Here is a tiny trained network, its code and every weight. The questions are about switching its units off for an input and a class, where a switched-off unit gives its printed mean instead of its output.

import numpy as np


def w(rows, s, z=0):
    codes = np.array(rows[::2]) - 128.0
    scale = np.full(codes.shape[1], s)
    scale[-1] = z or s
    return codes * scale


def f(y):
    return np.maximum(y, 0)


def log_softmax(a):
    a = a - a.max(-1, keepdims=True)
    return a - np.log(np.exp(a).sum(-1, keepdims=True))


def net(x, mask):
    res = np.array(x, float).reshape(1, 6) / 4 @ E
    y = f(res @ A[0][:, :-1].T + A[0][:, -1])
    res = res + np.where(mask, y, B[0][:, -1]) @ B[0][:, :-1]
    return log_softmax(res[-1] @ U[:, :-1].T + U[:, -1])


A, B = {}, {}
E = w([
[182,175,201,167,130,136],'x0',
[128,127,126,131,128,128],'x1',
[138,189,2,151,143,99],'x2',
[166,125,145,62,244,222],'x3',
[59,160,159,139,194,112],'x4',
[88,152,98,139,79,216],'x5',
],0.01)
A[0] = w([
[98,109,157,68,117,113,208],'n1',
[104,115,132,155,84,97,66],'n2',
[162,142,30,152,159,111,53],'n3',
[83,73,89,118,145,156,163],'n4',
[169,166,126,56,153,144,42],'n5',
[153,132,141,160,137,118,255],'n6',
[69,134,132,132,84,214,180],'n7',
[129,176,106,163,87,36,56],'n8',
[152,132,167,52,132,61,155],'n9',
[126,137,49,99,141,119,252],'n10',
[118,126,138,167,58,112,59],'n11',
[91,178,144,138,173,109,187],'n12',
[151,171,133,189,110,194,184],'n13',
[167,243,207,173,124,86,164],'n14',
[161,168,70,129,117,64,130],'n15',
[95,104,114,138,213,185,64],'n16',
[76,97,121,77,101,105,179],'n17',
[203,98,137,135,100,105,131],'n18',
[106,224,75,139,136,132,125],'n19',
[125,70,143,151,129,158,186],'n20',
[25,130,176,147,173,101,136],'n21',
[87,120,138,162,33,115,91],'n22',
[69,65,78,78,114,115,166],'n23',
[152,107,140,106,202,121,117],'n24',
[89,147,168,171,120,35,89],'n25',
[190,205,70,95,133,116,109],'n26',
[207,165,133,84,169,139,74],'n27',
[40,44,93,124,156,126,95],'n28',
[243,52,107,114,128,76,117],'n29',
[117,122,149,131,163,195,151],'n30',
[156,66,110,142,183,64,141],'n31',
[168,138,105,83,41,195,133],'n32',
[192,106,120,152,80,196,115],'n33',
[73,106,145,197,91,59,133],'n34',
[179,122,108,128,162,178,72],'n35',
[151,83,120,65,173,158,105],'n36',
[98,103,193,78,58,139,93],'n37',
[165,182,165,155,101,171,199],'n38',
[112,108,117,119,154,189,65],'n39',
[189,86,125,101,88,138,59],'n40',
[137,159,161,114,164,67,136],'n41',
[82,97,167,197,108,49,100],'n42',
[125,187,111,186,169,118,209],'n43',
[119,159,106,125,113,153,219],'n44',
[119,48,173,196,87,204,199],'n45',
[40,167,135,158,121,182,153],'n46',
],0.011,0.0054)
B[0] = w([
[196,140,160,161,124,75,205],'n1',
[82,162,123,178,183,162,183],'n2',
[78,127,199,148,111,117,200],'n3',
[172,126,125,171,64,132,193],'n4',
[71,166,137,158,140,172,176],'n5',
[177,112,102,120,122,109,213],'n6',
[185,100,112,133,161,85,228],'n7',
[91,139,155,138,161,156,231],'n8',
[179,112,146,145,153,113,205],'n9',
[176,112,145,147,130,98,239],'n10',
[95,156,120,127,165,158,196],'n11',
[91,96,86,64,132,110,196],'n12',
[209,65,119,150,84,158,209],'n13',
[144,83,107,151,43,185,247],'n14',
[110,136,139,141,141,81,218],'n15',
[91,151,118,152,169,168,196],'n16',
[181,114,110,179,104,151,198],'n17',
[97,105,103,101,138,142,196],'n18',
[109,108,196,134,137,104,209],'n19',
[130,146,157,137,146,50,196],'n20',
[79,108,116,8,102,128,210],'n21',
[111,174,90,148,186,162,232],'n22',
[148,120,121,151,39,149,218],'n23',
[121,160,99,153,153,148,205],'n24',
[110,150,98,134,161,176,221],'n25',
[115,117,254,140,122,77,191],'n26',
[80,160,125,168,125,146,200],'n27',
[120,74,135,152,50,169,192],'n28',
[74,50,63,60,201,136,222],'n29',
[135,125,97,165,146,137,215],'n30',
[217,49,75,135,123,155,198],'n31',
[46,101,80,48,201,102,220],'n32',
[69,107,94,103,139,130,205],'n33',
[127,150,119,147,176,136,249],'n34',
[106,160,121,165,187,168,182],'n35',
[109,155,146,194,151,125,217],'n36',
[121,131,195,137,167,95,210],'n37',
[137,86,78,149,73,136,220],'n38',
[113,146,126,148,160,152,173],'n39',
[44,157,127,98,123,161,176],'n40',
[127,60,37,107,88,139,190],'n41',
[112,147,122,156,177,113,231],'n42',
[136,76,145,115,110,65,211],'n43',
[199,65,119,90,151,41,195],'n44',
[167,100,178,145,152,86,254],'n45',
[130,90,33,66,177,80,206],'n46',
],0.0072,0.0087)
U = w([
[160,90,76,118,133,137,172],'0',
[92,178,105,193,142,187,87],'1',
[156,105,99,127,123,130,254],'2',
[68,77,97,37,126,148,72],'3',
[160,76,101,200,56,180,65],'4',
[137,114,211,137,133,94,91],'5',
[207,180,105,97,99,126,150],'6',
[108,253,191,61,26,206,41],'7',
],0.014,0.0078)

Each question gives the input, the list of numbers given to net, and the class t.
The units are the neurons (one row each of A and B). Each row of codes is followed by its name. A weight is (code - 128) times the scale printed after its matrix; where a second scale follows, it is the last column's (A, B and U).
mask holds one flag per neuron, in row order. A switched-off neuron (its flag False) gives its mean, the last column of its row in B, instead of its output. The means were averaged over made-up inputs and are rounded, as every weight is.
A unit's drop is (log p(t) with every unit on - log p(t) with that unit switched off) / (log p(t) with every unit on - log p(t) with every unit switched off).
The circuit of an input: a set's keep is (log p(t) with only the set's units on - log p(t) with every unit switched off) / (log p(t) with every unit on - log p(t) with every unit switched off). Starting from the 12 units with the biggest drops (on a tie, the unit counted first), units are removed one at a time, each time the one whose removal leaves the highest keep (on an exact tie, the one counted first), for as long as the keep stays at least 0.8.
units of the circuit, in order: the units of the circuit, biggest drop first
unit that matters most: the unit with the biggest drop
top k neurons: the k neurons with the biggest drops, biggest first
drop of u: that unit's drop, to one decimal
input [4,2,-1,4,1,8], class 0: units of the circuit, in order : (n46; n7)
input [7,-6,-1,-8,7,-7], class 1: top 2 neurons : (n25; n42)
input [3,-4,5,2,6,3], class 3: top neuron : (n12)
input [3,-2,1,3,6,1], class 3: units of the circuit, in order : (n21; n12)
input [-2,3,-1,-8,-8,8], class 0: units of the circuit, in order : (n7; n32)
input [6,6,-3,-6,0,-7], class 0: units of the circuit, in order : (n29; n41)
input [1,-4,-3,3,-8,-4], class 3: units of the circuit, in order : (n29; n40)
input [7,-6,4,5,-1,-6], class 4: units of the circuit, in order : (n14; n32; n46)
input [7,-2,-2,5,-6,-6], class 4: units of the circuit, in order : (n14; n27)
input [7,-4,-4,5,8,-6], class 3: top 2 neurons : (n21; n12)
input [-4,0,5,-3,-7,-1], class 3: units of the circuit, in order : (n29; n32; n3)
input [-7,-2,-2,-7,7,8], class 0: top 2 neurons : (n46; n7)
input [-8,-4,8,4,0,4], class 4: units of the circuit, in order : (n23; n4)
input [0,1,-7,-1,-4,8], class 0: units of the circuit, in order : (n7; n32; n45)
input [4,6,6,7,0,-2], class 1: unit that matters most : n27
input [-1,5,-4,7,4,8], class 0: top 2 neurons : (n46; n7)
input [-7,4,-7,3,-5,1], class 4: top 4 neurons : (n23; n28; n4; n17)
input [-1,-5,-5,2,-8,-5], class 3: top 2 neurons : (n29; n40)
input [8,-8,-7,1,5,2], class 2: top 4 neurons : (n21; n46; n23; n28)
input [8,0,1,0,6,-7], class 4: units of the circuit, in order : (n14)
input [-2,2,0,-1,-7,4], class 3: top 3 neurons : (n32; n33; n40)
input [1,6,-5,-3,5,-6], class 0: top 2 neurons : (n41; n31)
input [-8,6,-7,-3,0,-5], class 4: top 2 neurons : (n28; n23)
input [-6,-6,-3,-7,-3,6], class 1: top 2 neurons : (n22; n2)
input [-7,-8,-5,-1,-1,7], class 2: top 3 neurons : (n32; n14; n46)
input [4,1,6,-7,0,8], class 0: top 2 neurons : (n44; n46)
input [2,5,-7,-5,-3,4], class 5: units of the circuit, in order : (n37)
input [8,-3,4,2,1,5], class 4: top 2 neurons : (n14; n13)
input [-8,3,4,0,-1,-1], class 4: drop of n8 : 0.0
input [-1,8,0,8,0,5], class 1: drop of n16 : 0.1
